Each row has a name. Each piece below is followed by the name of the row it came from, unless a question asks for something else. Each question is about the rows just above it. Places in a row count from 1.

lukuz: [-90 -84  31  11  40  43 -13 -10 -58 -43 -44  51 -53  26 -58  23  12 -35
 -24  48 -43 -49  -8  21 -24  16  36  40  53 -50  51 -59  26 -29   2 -51
 -57  52  42  -8 -35   5  11  12  13 -62   0 -32  23 -60  52 -47 -32 -28
 -23  23  52  45  -9 -32  42  45 -51]
sozu: [-84  87 -94 -90 -90 -87  78  76  70  86 -23 -33   0  33  70 -94  54 -40
  85 -20  86  83  75  41  85 -92 -92 -90 -51  -6 -63  20  33 -50  65  -6
  12 -64  -1  75 -40  62  52  54 -91  46 -83  87 -94  28 -64 -17  85  86
  84 -94 -63 -84 -75  87  -1 -84  23]
Motu: [-44  38 -49 -46 -47 -46  34  33  31  38 -14 -20  -3  12  31 -49  22 -22
  37 -14  38  37  32  16  37 -48 -48 -47 -28  -6 -34   7  12 -27  28  -6
   3 -35  -5  32 -22  26  21  22 -47  19 -43  38 -49  11 -35 -11  37  38
  37 -49 -34 -44 -39  38  -5 -44   7]
gabi: [ 47 -66  49  42  49  48 -56 -54 -63 -68  -8  21 -23 -22 -63  47 -37   3
 -62  13 -68 -68 -53 -27 -62  45  50  49  31 -19  37 -35 -22  10 -45 -19
 -30  38   1 -53   3 -43 -36 -37  43 -50  36 -66  47 -40  38 -12 -64 -64
 -62  47  38  47  29 -66   1  47 -15]
Dar: [ 49 -31  30   6  41  46  -8  -4 -65 -45 -57  61 -66  37 -65  20  21 -48
 -21  59 -45 -52  -2  31 -21  12  37  41  61 -63  59 -71  37 -40  10 -64
 -69  59  53  -2 -48  13  20  21   8 -72  -7 -31  20 -72  59 -60 -30 -25
 -19  20  59  49 -18 -31  53  49  42]
Koge: [ 19 -53  36  48  27  22 -60 -61 -21 -44  38   1  28 -55 -21  42 -60  -1
 -57   1 -44 -38 -61 -57   1  46  31  27 -12  30  -2  17 -55  47 -61  31
  21  -2 -41   2  -1 -61 -58 -60  47   0  51 -53  42  12  -2  36 -51 -55
 -58  42  -2  19  51   1 -41  19 -51]
niv: [-46  42 -45 -37 -46 -46  32  31  44  45   6 -29  17   3  44 -42  15  -3
  38 -23  45  46  30   8  38 -39 -46 -46 -36  14 -40  26   3  -9  23  14
  22 -40 -14  30  -3  21  15  15 -38  36 -31  42 -42  29 -40   9  41  40
  38 -42 -40 -46 -25  42 -14 -46  -2]
Tadan: [ 35  24  21 -10  19  -2 -13 -10 -58 -43 -44  51 -53  26 -58  23  12 -35
 -24  48 -43 -49  -8  21 -24  16  36  40  53 -50  51 -59  26 -29   2 -51
 -57  52  42  -8 -35   5  11  12  13 -62   0 -32  23 -60  52 -47 -32 -28
 -23  23  52  45  -9 -32  42  45  31]
tofi: [ 14 -47  28  36  21  17 -52 -53 -22 -40  26 -20  18 -46 -22  32 -51  32
 -50 -26 -40 -35 -53 -48 -50  35  24  21 -10  20  -2   9 -46  35 -53  20
  12  -2 -35 -53  32 -52 -50 -51  36  -5  38 -47  32   4  -2  24 -46 -49
 -50  32  -2  14  38 -47 -35  14 -43]
Row and place where [-90 -87] starts:	sozu, 5
[ 38 -30 -19] is which row, read backwards?	gabi
Give the next entry after [ 35  24  21 -10  20  -2].	[9]
Does one of the named rows hold [ 11 -35] side by side, in this order?	yes
[ 62  52  54 -91  46 -83  87] begins in row and place	sozu, 42

niv: [  0   1   0  -1   5   7  -2   4  -6  -6  -2 -12 -17   5   6   3  14   4
  14  -3 -13  -3  -2   2   3   2   4  -2 -11  -7 -12   0  -8   0   6  -4
   2   3   3  -4  18 -10  -9  -1 -17   7   1   4 -12   2  -5  -2 -10  -3
   8   6  -7  -3 -11]
sozu: [  6  29  10   9  38  23  -2  14  -2  -9   1 -15 -64 -18  21   7  31  -4
  43 -36 -44  17  23  10  15  -6   3 -21 -13 -24 -28   0 -27   4 -14 -13
  12  -6 -10  -4  41 -38 -30   1 -51  17  -9   7 -33  20 -18 -20 -10   9
  34   3 -41   2 -48]
lukuz: [ 0 -1  1 -1  1  3  1  1 -3 -2 -1 -5 -8  3  2  2  6  2  6  0 -3 -2 -2  2
  1  3  1 -2 -7 -5 -5 -1 -3  0  3 -2  0  1  2 -3  9 -5 -4 -1 -6  3  1  2
 -6  0 -2  0 -4  0  2  5 -2 -1 -5]
kuru: [ -3   3  -4   7   3  -8  -2 -12   8   6   4  12  10  -7  -7  -9 -12  -9
  -8   2   8   8   7  -6  -4  -6   2   0  18   3  13   0   6   0  -6   4
   1  -1  -8   6 -20   9   9   0  10  -3   0  -1  13   5   5   2   4   3
  -2  -7   0   2   8]
tofi: [-23   9 -19  40  20 -29 -18 -58  20  16  11  18  32 -21 -42 -46 -39 -32
 -11  16  18  18   7 -39 -20 -23  11   6  69  10  49   3  16  -3   2  14
   1  17   6  -8 -71  40  37 -10  15  18  15   8  40  25  18  23 -19  12
   6 -23  -3  -8  22]
Dar: [  1   8   5   1  18  13  -2   5  -6  -8  -1 -18 -34   2  10   3  22   3
  25 -11 -24   0   1   4   8   1   2  -7 -13 -12 -18  -1 -15  -1   4  -7
   5   3   1  -5  30 -18 -16  -3 -31  13   1   8 -21   7 -10  -5 -13   2
  18   7 -16  -4 -24]
gabi: [-10   6 -10  20   8 -17  -7 -25  13  11   6  17  20 -16 -19 -22 -24 -18
 -13   5  13  12  10 -17  -9 -14   6   2  38   7  26   0  12  -5  -7   7
   1   4 -15  12 -42  20  18  -2  14   3   3   2  24  12  11   8   0   6
  -2 -15  -2   0  15]
Does one of the named rows hold [ 11 -23 -20] side by side, in this order?	no
[-8  6] begins in row and place	kuru, 39

dep: [ 18 -38  20  12]
sozu: [-12   2  19  13]
tofi: [-44  80 -20  27]
kuru: [73 71 62 44]
lukuz: [73 71 62 -4]
Dar: [-33  79 -32  14]
niv: [-73  72 -54  44]
Is [-44  79 -20  27] printed in one of the named rows, side by side and in this order?	no
Does one of the named rows hold [13 19  2] side by side, in this order?	no

dep: [ 73 -42  67 -32 -23  15 -41  74 -73   5  -6  -7  79  65 -56  27  58  69
 -26 -25  45 -50  29 -74   1]
Dar: [ 16  37  79  46  35 -76 -74  14 -44  -3  75  43 -21 -55  27 -33 -45  50
  71  14  43  81 -45 -39  29]
Motu: [-26 -26  45  15 -23  15 -41  74 -73   5  -6  -7  79  65 -56  27  58  69
  28  60  68  65  -3  23 -48]
Give the next entry after [ 67 -32 -23  15].	[-41]
Which row holds [ 45 -25 -26] read backwards?	dep

Motu: [-33 -10  17  26  13  15   9   6  -7   8   1 -22  18  18  15  24  -7  18
  -8  11  14]
Tadan: [ 1  5 -5  1 -2  5 -1  4 -6 -2  2 -2  4 -3  1 -1  8  2 -6  0  0]
sozu: [ 19   8 -49 -16  82 -16 -32 -57  16 -18  86 -18 -16  -1 -12 -18 -48  23
 -11 -17   5]
dep: [ -2 -19  -7  -8 -13  17  10   8 -16 -34  15 -30  14   8 -29  20  -7  18
 -11  18   7]
Among the named rows, does one hold [18 15 24 -7] next to each other, in this order?	yes
which: [-33 -10  17  26  13  15   9   6  -7   8   1 -22  18  18  15  24  -7  18
  -8  11  14]	Motu

